Small tables with named rows and columns. After each table, cells are looked up by row and column.

gatim =
         tipu   zet  redad   puz  pevud
tof      -165  -518   -203  -109   -328
sunu     -357   -76   -281  -160   -232
nud      -338  -408   -344  -319     24
gazofe    160   -55     47  -389    -85
sugir    -198  -186   -223  -197   -209
zepepir    16  -151     48  -329   -340
rimo     -340  -447   -323  -378    -16
gan      -288  -165   -240  -165   -194
gibodat  -468    23   -285   -91   -268
mizof    -123   226     87  -291   -137
tev       674   -57   -425  -527    230
ronuluk   -20   -86    -62  -319   -172
mazoke   -285     2     57    81   -197

tipu of gazofe is 160
puz of rimo is -378
puz of ronuluk is -319
puz of gazofe is -389
redad of gan is -240
redad of mazoke is 57
puz of gan is -165
zet of sunu is -76
zet of tev is -57
tipu of nud is -338
zet of ronuluk is -86
redad of rimo is -323
zet of rimo is -447
zet of mizof is 226
pevud of tev is 230
redad of mizof is 87
Row with the largest zet: mizof

gakose
|  | puvozab | zuvule | botutak | dek | depifo |
|---|---|---|---|---|---|
| zoga | 8.5 | 4.7 | 6.9 | 5.8 | 7.8 |
| div | 8.5 | 3.3 | 7.8 | 0.5 | 2.8 |
| vomapud | 7.0 | 1.8 | 7.0 | 3.7 | 6.0 |
| zum | 9.5 | 5.0 | 6.9 | 6.2 | 6.5 |

div, depifo => 2.8
zum, depifo => 6.5
zum, puvozab => 9.5
div, botutak => 7.8
zoga, depifo => 7.8
zoga, puvozab => 8.5
div, dek => 0.5
zoga, botutak => 6.9

tum
|  | fuge | mususe |
|---|---|---|
| fasof | 166 | 178 |
| dip | 215 | 220 |
| lezof | 118 | 141 |
| vazegip | 96 | 18 |

fuge of lezof = 118
mususe of vazegip = 18
mususe of lezof = 141
mususe of dip = 220
fuge of dip = 215
mususe of fasof = 178
fuge of fasof = 166
fuge of vazegip = 96

nenar =
cols = dubupar, lin, pinam, terizi, sek, lofomis
gomevi: [-0.367, -0.570, -0.499, 0.201, 0.267, 0.084]
vuvu: [-0.060, -0.336, -0.542, 0.356, -0.049, 0.066]
doz: [-0.434, 0.153, -0.367, 0.022, -0.290, -0.046]
domani: [-0.100, -0.490, -0.028, -0.652, -0.082, -0.387]
pud: [-0.238, 0.239, 0.047, -0.326, -0.014, -0.097]
reneri: [-0.002, 0.260, 0.127, -0.682, -0.304, -0.325]
rusepe: [-0.477, -0.361, -0.770, 0.921, -0.571, 0.015]
pogok: [-0.237, -0.384, -0.001, -0.563, 0.617, 0.159]
pabalef: [-0.525, -0.094, -0.669, 0.410, -0.468, 0.017]

sek of domani: -0.082
lofomis of vuvu: 0.066
sek of vuvu: -0.049
lin of pabalef: -0.094
sek of reneri: -0.304
lin of vuvu: -0.336
pinam of reneri: 0.127
dubupar of doz: -0.434
lofomis of pabalef: 0.017
terizi of doz: 0.022
dubupar of pabalef: -0.525
pinam of pogok: -0.001
lofomis of domani: -0.387

fip.tsv
	mazul	modopaz	vek	turu	menoriv	kimep	gib	pob
disobod	44.545	69.741	25.764	55.790	61.983	66.983	59.161	62.491
vug	55.193	56.946	51.412	53.524	61.693	53.718	45.155	49.362
vomi	68.578	49.341	50.948	43.706	69.463	41.984	73.717	54.686
kenabo	25.892	64.744	32.586	50.017	73.920	47.167	31.188	38.422
nebafi	58.091	58.102	58.054	58.158	58.110	58.116	58.088	58.070
tal	58.162	58.104	58.038	58.180	58.144	58.163	58.065	58.087
lis	51.778	51.353	36.962	64.956	99.395	22.704	79.185	51.159
roguf	50.293	74.264	52.895	75.716	23.378	70.542	30.917	53.823
kodur	50.722	57.237	49.998	58.318	60.130	38.036	51.499	25.558
zesudi	58.155	57.355	58.459	59.526	57.699	53.867	60.272	58.006

nebafi, turu: 58.158
roguf, turu: 75.716
lis, vek: 36.962
nebafi, gib: 58.088
vug, turu: 53.524
nebafi, kimep: 58.116
zesudi, gib: 60.272
lis, modopaz: 51.353
lis, pob: 51.159
tal, vek: 58.038
tal, gib: 58.065
kenabo, kimep: 47.167
kenabo, mazul: 25.892
disobod, pob: 62.491
vomi, vek: 50.948

fufo =
|  | mis | topib | pekiki | buk | pagolig | rozama | taz | zit | mik |
|---|---|---|---|---|---|---|---|---|---|
| vunaz | 166 | 230 | 141 | 130 | 146 | 56 | 56 | 136 | 150 |
| farozun | 170 | 144 | 113 | 102 | 174 | 167 | 115 | 103 | 162 |
| mon | 114 | 212 | 168 | 110 | 192 | 175 | 158 | 176 | 182 |
| ditatu | 132 | 168 | 135 | 108 | 166 | 166 | 165 | 157 | 111 |
| sekana | 166 | 194 | 127 | 116 | 129 | 104 | 80 | 121 | 156 |
| totot | 129 | 136 | 111 | 99 | 177 | 180 | 121 | 129 | 162 |

What is the topib of vunaz in fufo?
230
What is the rozama of mon in fufo?
175
What is the pekiki of ditatu in fufo?
135
What is the zit of totot in fufo?
129
What is the mik of mon in fufo?
182
What is the topib of farozun in fufo?
144
What is the pagolig of mon in fufo?
192
What is the mis of mon in fufo?
114
What is the taz of vunaz in fufo?
56
What is the pekiki of mon in fufo?
168

nabibe:
|  | tuzet | fuf | zelo | zareg | sumom |
|---|---|---|---|---|---|
| farolu | -12 | 584 | -489 | -640 | -686 |
| deba | -107 | 625 | -629 | -814 | -774 |
| desede | -64 | 604 | -560 | -722 | -732 |

farolu, zelo => -489
farolu, fuf => 584
deba, zareg => -814
deba, fuf => 625
desede, fuf => 604
farolu, tuzet => -12
desede, tuzet => -64
deba, sumom => -774
deba, tuzet => -107
deba, zelo => -629
farolu, sumom => -686
desede, sumom => -732
farolu, zareg => -640
desede, zelo => -560
desede, zareg => -722
Which row has the largest zelo? farolu

gog =
cols = lebeda, dav, rafi, reli, tig, lafevep, fika
galidub: [7.4, 5.9, 6.0, 6.6, 3.7, 2.3, 3.4]
viresus: [4.0, 7.6, 3.7, 8.1, 5.3, 7.0, 4.4]
lun: [7.1, 2.4, 6.3, 6.2, 3.6, 2.9, 6.4]
falevo: [6.4, 5.6, 2.7, 4.8, 7.3, 6.2, 5.3]
zuk: [4.2, 5.2, 6.5, 5.1, 9.4, 4.8, 8.3]
lom: [5.1, 4.4, 5.0, 4.4, 6.9, 6.8, 7.4]
kemivi: [4.2, 8.5, 8.3, 7.5, 4.8, 5.4, 4.7]
kure: [3.9, 5.3, 6.1, 8.4, 5.0, 7.2, 8.8]

What is the reli of lom in gog? 4.4
What is the rafi of viresus in gog? 3.7
What is the lafevep of lom in gog? 6.8
What is the reli of lun in gog? 6.2
What is the tig of viresus in gog? 5.3
What is the fika of viresus in gog? 4.4
What is the dav of lun in gog? 2.4
What is the reli of zuk in gog? 5.1

vozigol
|  | zoli | nibudon | bagazif | buf | zogo | fomafe | fosotom | besego | gatavug | kugubuk |
|---|---|---|---|---|---|---|---|---|---|---|
| nas | -38.9 | -27.1 | -26.1 | 37.2 | -34.2 | -1.6 | -46.3 | 7.7 | -58.5 | -35.6 |
| foset | -22.6 | -43.0 | 38.7 | 9.4 | -18.8 | -35.4 | -21.3 | 0.8 | 25.2 | -1.6 |
| likap | 14.2 | -24.3 | -46.1 | 16.8 | -37.7 | 29.9 | -30.2 | 3.3 | -19.9 | -13.3 |
| merare | -59.0 | 11.2 | -31.1 | 17.9 | -24.8 | -3.5 | -0.2 | 2.5 | 15.8 | -9.6 |
| masod | -56.4 | -7.8 | 0.3 | 18.5 | 28.6 | -33.3 | -36.6 | 13.1 | 80.2 | -45.5 |
| sose | -38.6 | -14.5 | -11.8 | -31.9 | 37.8 | -36.3 | -9.3 | -1.9 | 24.7 | 11.7 |
| bokolu | -13.6 | -41.9 | -40.8 | 9.7 | -42.0 | 6.5 | -25.9 | -18.4 | 4.4 | 71.2 |
| tubuvof | -61.4 | 2.0 | 14.9 | -11.2 | -12.0 | -37.4 | -33.5 | 14.9 | -13.7 | -58.7 |
| ludale | 17.1 | -25.6 | -30.1 | 16.5 | -50.0 | 28.3 | 23.5 | -6.8 | -11.5 | 26.7 |
| dod | -27.9 | 9.9 | -54.4 | -26.6 | -28.9 | 9.8 | -15.9 | 6.9 | 63.9 | -20.1 |
| zak | -21.1 | -28.7 | -5.3 | 47.6 | -43.3 | 4.2 | 10.2 | -13.2 | -44.6 | 46.2 |
| fatolok | -43.3 | -4.0 | 20.8 | -26.6 | 22.7 | -45.1 | -44.1 | -8.1 | 3.3 | 30.6 |
| mige | -9.8 | 7.5 | -20.6 | -38.3 | -57.6 | 7.5 | -39.8 | -11.1 | 11.5 | 41.6 |
| nuzaze | -6.4 | -65.1 | 0.1 | 11.9 | 20.1 | -27.3 | -41.6 | 0.0 | -26.7 | -2.0 |

What is the zoli of nas in vozigol? -38.9
What is the kugubuk of merare in vozigol? -9.6
What is the buf of foset in vozigol? 9.4
What is the gatavug of nas in vozigol? -58.5
What is the nibudon of ludale in vozigol? -25.6
What is the fomafe of bokolu in vozigol? 6.5
What is the fomafe of nuzaze in vozigol? -27.3
What is the gatavug of tubuvof in vozigol? -13.7
What is the gatavug of masod in vozigol? 80.2
What is the fosotom of ludale in vozigol? 23.5
What is the kugubuk of zak in vozigol? 46.2
What is the besego of mige in vozigol? -11.1
What is the kugubuk of fatolok in vozigol? 30.6
What is the fomafe of fatolok in vozigol? -45.1
What is the nibudon of tubuvof in vozigol? 2.0
Row with the largest fosotom: ludale

